Below is a small trained network, with its code and all its weights. Each question gives an input and a class and asks what happens when units are switched off, that is, made to give their printed mean instead of their output.

import numpy as np


def w(rows, s, z=0):
    codes = np.array(rows[::2]) - 128.0
    scale = np.full(codes.shape[1], s)
    scale[-1] = z or s
    return codes * scale


def norm(h):
    return h / np.sqrt((h * h).mean(-1, keepdims=True) + 1e-5)


def f(y):
    return np.maximum(y, 0)


def log_softmax(a):
    a = a - a.max(-1, keepdims=True)
    return a - np.log(np.exp(a).sum(-1, keepdims=True))


def net(x, mask):
    res = np.array(x, float).reshape(1, 5) / 4 @ E
    u = 0
    for l in range(3):
        y = f(norm(res) @ A[l][:, :-1].T + A[l][:, -1])
        res = res + np.where(mask[u : u + 9], y, B[l][:, -1]) @ B[l][:, :-1]
        u += 9
    return log_softmax(norm(res)[-1] @ U[:, :-1].T + U[:, -1])


A, B = {}, {}
E = w([
[1,112,135,146,116],'x0',
[120,172,128,133,229],'x1',
[128,131,126,125,128],'x2',
[116,56,125,45,158],'x3',
[128,129,125,127,127],'x4',
],0.0089)
A[0] = w([
[111,75,158,126,118,144],'0.n1',
[125,109,93,159,150,88],'0.n2',
[125,104,153,88,2,40],'0.n3',
[113,65,64,49,209,5],'0.n4',
[106,168,150,128,176,14],'0.n5',
[113,137,92,132,88,28],'0.n6',
[177,196,93,55,164,40],'0.n7',
[79,212,221,93,125,70],'0.n8',
[135,177,50,118,182,166],'0.n9',
],0.0091,0.003)
B[0] = w([
[178,154,86,53,76,193],'0.n1',
[98,89,155,142,175,135],'0.n2',
[156,144,83,103,72,252],'0.n3',
[129,139,225,62,111,248],'0.n4',
[138,172,2,71,138,167],'0.n5',
[188,165,94,112,148,147],'0.n6',
[162,83,126,149,140,231],'0.n7',
[162,91,73,146,126,179],'0.n8',
[110,162,155,116,85,238],'0.n9',
],0.0077,0.0039)
A[1] = w([
[30,93,100,96,98,96],'1.n1',
[118,155,91,124,251,1],'1.n2',
[175,114,151,131,141,8],'1.n3',
[164,105,140,148,132,87],'1.n4',
[127,189,172,101,216,148],'1.n5',
[121,178,111,214,130,84],'1.n6',
[162,129,143,126,151,62],'1.n7',
[172,172,135,171,148,119],'1.n8',
[149,177,136,101,113,101],'1.n9',
],0.014,0.0033)
B[1] = w([
[143,138,120,198,200,238],'1.n1',
[112,124,88,140,1,203],'1.n2',
[117,115,126,185,224,169],'1.n3',
[147,43,83,164,170,160],'1.n4',
[109,102,59,125,6,254],'1.n5',
[125,167,196,56,166,229],'1.n6',
[123,85,101,163,183,170],'1.n7',
[173,101,180,135,105,221],'1.n8',
[82,103,93,135,135,201],'1.n9',
],0.0089,0.006)
A[2] = w([
[191,104,92,117,35,188],'2.n1',
[193,144,104,169,213,251],'2.n2',
[40,142,105,180,199,55],'2.n3',
[137,144,50,177,205,188],'2.n4',
[95,70,149,116,184,12],'2.n5',
[157,188,213,155,98,81],'2.n6',
[82,135,104,187,186,72],'2.n7',
[110,95,139,8,192,88],'2.n8',
[148,167,253,122,131,79],'2.n9',
],0.012,0.0022)
B[2] = w([
[50,149,128,179,107,253],'2.n1',
[126,32,109,159,168,171],'2.n2',
[255,39,137,167,108,163],'2.n3',
[140,32,129,219,107,159],'2.n4',
[109,158,165,97,78,144],'2.n5',
[101,190,123,20,229,167],'2.n6',
[192,53,103,135,228,153],'2.n7',
[155,234,171,105,213,171],'2.n8',
[109,167,185,54,172,158],'2.n9',
],0.0089,0.012)
U = w([
[89,172,78,131,1,4],'0',
[159,212,192,15,210,245],'1',
[200,55,116,183,176,113],'2',
],0.014,0.00038)

Each question gives the input, the list of numbers given to net, and the class t.
The units are the neurons (one row each of A and B). Each row of codes is followed by its name. A weight is (code - 128) times the scale printed after its matrix; where a second scale follows, it is the last column's (A, B and U).
mask holds one flag per neuron, layer by layer. A switched-off neuron (its flag False) gives its mean, the last column of its row in B, instead of its output. The means were averaged over made-up inputs and are rounded, as every weight is.
A unit's drop is (log p(t) with every unit on - log p(t) with that unit switched off) / (log p(t) with every unit on - log p(t) with every unit switched off).
The circuit of an input: a set's keep is (log p(t) with only the set's units on - log p(t) with every unit switched off) / (log p(t) with every unit on - log p(t) with every unit switched off). Starting from the 12 units with the biggest drops (on a tie, the unit counted first), units are removed one at a time, each time the one whose removal leaves the highest keep (on an exact tie, the one counted first), for as long as the keep stays at least 0.8.
units of the circuit, in order: the units of the circuit, biggest drop first
most important unit: the unit with the biggest drop
k most important neurons: the k neurons with the biggest drops, biggest first
k most important neurons of layer l: the k neurons of layer l with the biggest drops, biggest first
drop when u is switched off: that unit's drop, to one decimal
input [6,0,2,6,-4], class 1: most important unit => 0.n4
input [4,3,-6,-3,6], class 2: 4 most important neurons => 1.n1; 0.n5; 0.n8; 1.n8
input [7,4,-3,-6,3], class 2: 4 most important neurons of layer 2 => 2.n3; 2.n8; 2.n7; 2.n4
input [8,8,-5,0,-8], class 0: 3 most important neurons => 1.n2; 1.n5; 0.n5
input [-2,5,8,5,7], class 0: 2 most important neurons of layer 1 => 1.n5; 1.n6
input [-7,-2,0,7,-6], class 1: 2 most important neurons => 2.n8; 0.n4
input [-8,-6,-2,8,-8], class 1: units of the circuit, in order => 2.n8; 1.n5
input [0,4,1,-6,6], class 1: 2 most important neurons => 1.n6; 2.n6
input [-5,-7,-7,7,-6], class 0: 2 most important neurons => 1.n6; 0.n3
input [-2,6,-2,6,1], class 0: 3 most important neurons => 1.n5; 1.n6; 1.n2
input [6,2,-2,-5,-6], class 2: 2 most important neurons => 1.n1; 2.n3
input [8,-6,-6,-2,-4], class 2: 3 most important neurons => 1.n1; 1.n5; 1.n2
input [5,1,1,-5,-4], class 1: 2 most important neurons => 1.n6; 2.n9
input [3,1,-4,-4,5], class 1: units of the circuit, in order => 1.n6
input [8,-5,8,-3,5], class 2: 2 most important neurons => 1.n1; 1.n5
input [3,-1,7,1,-2], class 2: drop when 1.n1 is switched off => 3.3
input [7,1,-5,3,-4], class 2: drop when 1.n1 is switched off => 1.5
input [4,5,-3,0,-8], class 0: drop when 1.n2 is switched off => 1.9
